Below are the code and all the weights of a small trained network. Each question names an input and a target symbol and asks about switching units off, where a switched-off unit gives its printed mean instead of its output.

import numpy as np


def w(rows, s, z=0):
    codes = np.array(rows[::2]) - 128.0
    scale = np.full(codes.shape[1], s)
    scale[-1] = z or s
    return codes * scale


def softmax(a):
    e = np.exp(a - a.max(-1, keepdims=True))
    return e / e.sum(-1, keepdims=True)


def log_softmax(a):
    a = a - a.max(-1, keepdims=True)
    return a - np.log(np.exp(a).sum(-1, keepdims=True))


def net(x, mask):
    ids = ['ΓΔΛΞΦΨαβητ'.index(c) for c in x.split()]
    T = len(ids)
    res = E[ids] + P[:T]
    u = 0
    for l in range(2):
        r = res
        for j in range(3):
            rows = slice(2 * j, 2 * j + 2)
            q, k, v = (r @ M[l][rows].T for M in (Q, K, V))
            z = softmax(np.where(np.tri(T) > 0, q @ k.T / 2**0.5, -1e9)) @ v
            o = O[l][rows]
            res = res + np.where(mask[u + j], z, o[:, -1]) @ o[:, :-1]
        u += 3
    return log_softmax(res[-1] @ U[:, :-1].T + U[:, -1])


Q, K, V, O = {}, {}, {}, {}
E = w([
[125,39,93,106,49],'Γ',
[132,187,164,80,147],'Δ',
[209,163,117,39,119],'Λ',
[207,93,86,70,41],'Ξ',
[125,7,235,87,177],'Φ',
[67,106,217,50,65],'Ψ',
[111,140,70,95,171],'α',
[139,73,134,108,220],'β',
[112,88,188,188,92],'η',
[80,102,75,91,86],'τ',
],0.017)
P = w([
[146,150,85,114,74],'0',
[98,90,130,84,105],'1',
[76,49,133,40,90],'2',
[45,36,159,49,93],'3',
[64,30,172,30,75],'4',
[45,3,166,14,91],'5',
],0.0036)
Q[0] = w([
[21,124,230,248,77],'L0H0',
[63,88,96,40,91],'L0H0',
[205,254,205,36,163],'L0H1',
[142,78,161,100,76],'L0H1',
[148,158,147,181,161],'L0H2',
[175,36,82,53,134],'L0H2',
],0.0083)
K[0] = w([
[70,208,151,164,73],'L0H0',
[84,103,187,67,151],'L0H0',
[221,130,90,118,133],'L0H1',
[141,56,143,123,147],'L0H1',
[249,87,83,66,199],'L0H2',
[35,80,193,1,118],'L0H2',
],0.0089)
V[0] = w([
[98,122,124,79,112],'L0H0',
[157,123,1,167,174],'L0H0',
[180,84,71,117,82],'L0H1',
[141,129,180,112,140],'L0H1',
[137,120,68,153,153],'L0H2',
[112,123,91,206,142],'L0H2',
],0.011)
O[0] = w([
[77,154,1,73,182,197],'L0H0',
[166,170,55,153,62,2],'L0H0',
[127,101,103,49,80,149],'L0H1',
[53,119,149,35,193,162],'L0H1',
[152,86,50,154,219,42],'L0H2',
[144,150,66,97,80,7],'L0H2',
],0.0049,0.0078)
Q[1] = w([
[108,1,108,114,191],'L1H0',
[160,172,156,83,42],'L1H0',
[96,145,131,64,243],'L1H1',
[24,83,215,6,119],'L1H1',
[189,210,137,111,88],'L1H2',
[44,69,218,82,178],'L1H2',
],0.0085)
K[1] = w([
[98,127,127,167,171],'L1H0',
[63,136,154,34,118],'L1H0',
[31,141,119,100,210],'L1H1',
[12,29,232,102,138],'L1H1',
[220,255,161,111,85],'L1H2',
[59,79,232,42,192],'L1H2',
],0.0074)
V[1] = w([
[162,78,63,56,44],'L1H0',
[85,66,184,215,75],'L1H0',
[16,110,132,129,197],'L1H1',
[244,163,61,173,230],'L1H1',
[195,61,169,156,127],'L1H2',
[124,3,184,76,133],'L1H2',
],0.0057)
O[1] = w([
[105,120,181,153,162,126],'L1H0',
[106,86,104,159,116,119],'L1H0',
[176,139,74,235,164,201],'L1H1',
[136,49,123,78,255,10],'L1H1',
[240,78,182,135,95,130],'L1H2',
[199,137,42,156,171,236],'L1H2',
],0.0066,0.014)
U = w([
[46,45,68,154,85,119],'Γ',
[205,90,106,198,169,165],'Δ',
[49,182,219,150,145,185],'Λ',
[203,140,137,65,94,3],'Ξ',
[151,195,178,110,153,200],'Φ',
[74,109,46,163,198,172],'Ψ',
[2,105,18,141,158,87],'α',
[132,54,103,112,58,42],'β',
[91,148,157,243,74,140],'η',
[156,71,211,212,118,108],'τ',
],0.0086,0.0041)

Each question gives the input, a string of symbols that net reads in full, and the target symbol t.
The units are the heads (2 rows each of Q, K, V and O). Each row of codes is followed by its name. A weight is (code - 128) times the scale printed after its matrix; where a second scale follows, it is the last column's (O and U).
mask holds one flag per head, layer by layer. A switched-off head (its flag False) gives its mean, the last column of its rows in O, instead of its output. The means were averaged over made-up inputs and are rounded, as every weight is.
A unit's drop is (log p(t) with every unit on - log p(t) with that unit switched off) / (log p(t) with every unit on - log p(t) with every unit switched off).
The circuit of an input: a set's keep is (log p(t) with only the set's units on - log p(t) with every unit switched off) / (log p(t) with every unit on - log p(t) with every unit switched off). Starting from all 6 units, units are removed one at a time, each time the one whose removal leaves the highest keep (on an exact tie, the one counted first), for as long as the keep stays at least 0.8.
units of the circuit, in order: the units of the circuit, biggest drop first
heads that matter: for each layer, one digit per head in row order, 1 if its drop is at least 0.15 and else 0, layers parted by /
drop of u: that unit's drop, to one decimal
input η Ξ α Δ Ψ Λ, target η: heads that matter : 101 / 010
input Δ Φ Δ, target Δ: units of the circuit, in order : L1H2, L1H1, L0H1
input Δ Δ Ψ η Λ Ξ, target η: heads that matter : 001 / 010
input Δ Δ Ψ Ψ η τ, target η: units of the circuit, in order : L1H1
input Δ Ξ τ Φ β Δ, target Δ: units of the circuit, in order : L1H2, L1H1
input α β Ψ α, target η: units of the circuit, in order : L1H1, L0H2
input Ξ Γ Φ β Ξ, target Δ: heads that matter : 100 / 011
input Ξ Δ Φ η Ξ Γ, target Δ: heads that matter : 000 / 011
input Δ Φ α, target Δ: units of the circuit, in order : L1H2, L0H0
input Φ Λ Ψ Δ η τ, target η: units of the circuit, in order : L1H1, L0H2
input Φ β Δ Γ β, target Δ: units of the circuit, in order : L1H2, L0H0
input Φ Λ Γ Λ, target Δ: units of the circuit, in order : L1H2, L0H0, L1H1
input Ψ Γ β, target η: units of the circuit, in order : L1H1, L0H2, L0H0
input Λ η Φ, target Δ: units of the circuit, in order : L1H2
input β Φ Δ Ψ Γ β, target η: units of the circuit, in order : L1H1, L0H0
input Ψ Γ Φ Φ β, target Δ: drop of L1H1 : 0.2
input Ψ Γ α Ψ Γ Λ, target η: drop of L0H0 : 0.2
input Δ Ψ η Ψ Ψ Ψ, target η: drop of L0H2 : 0.4
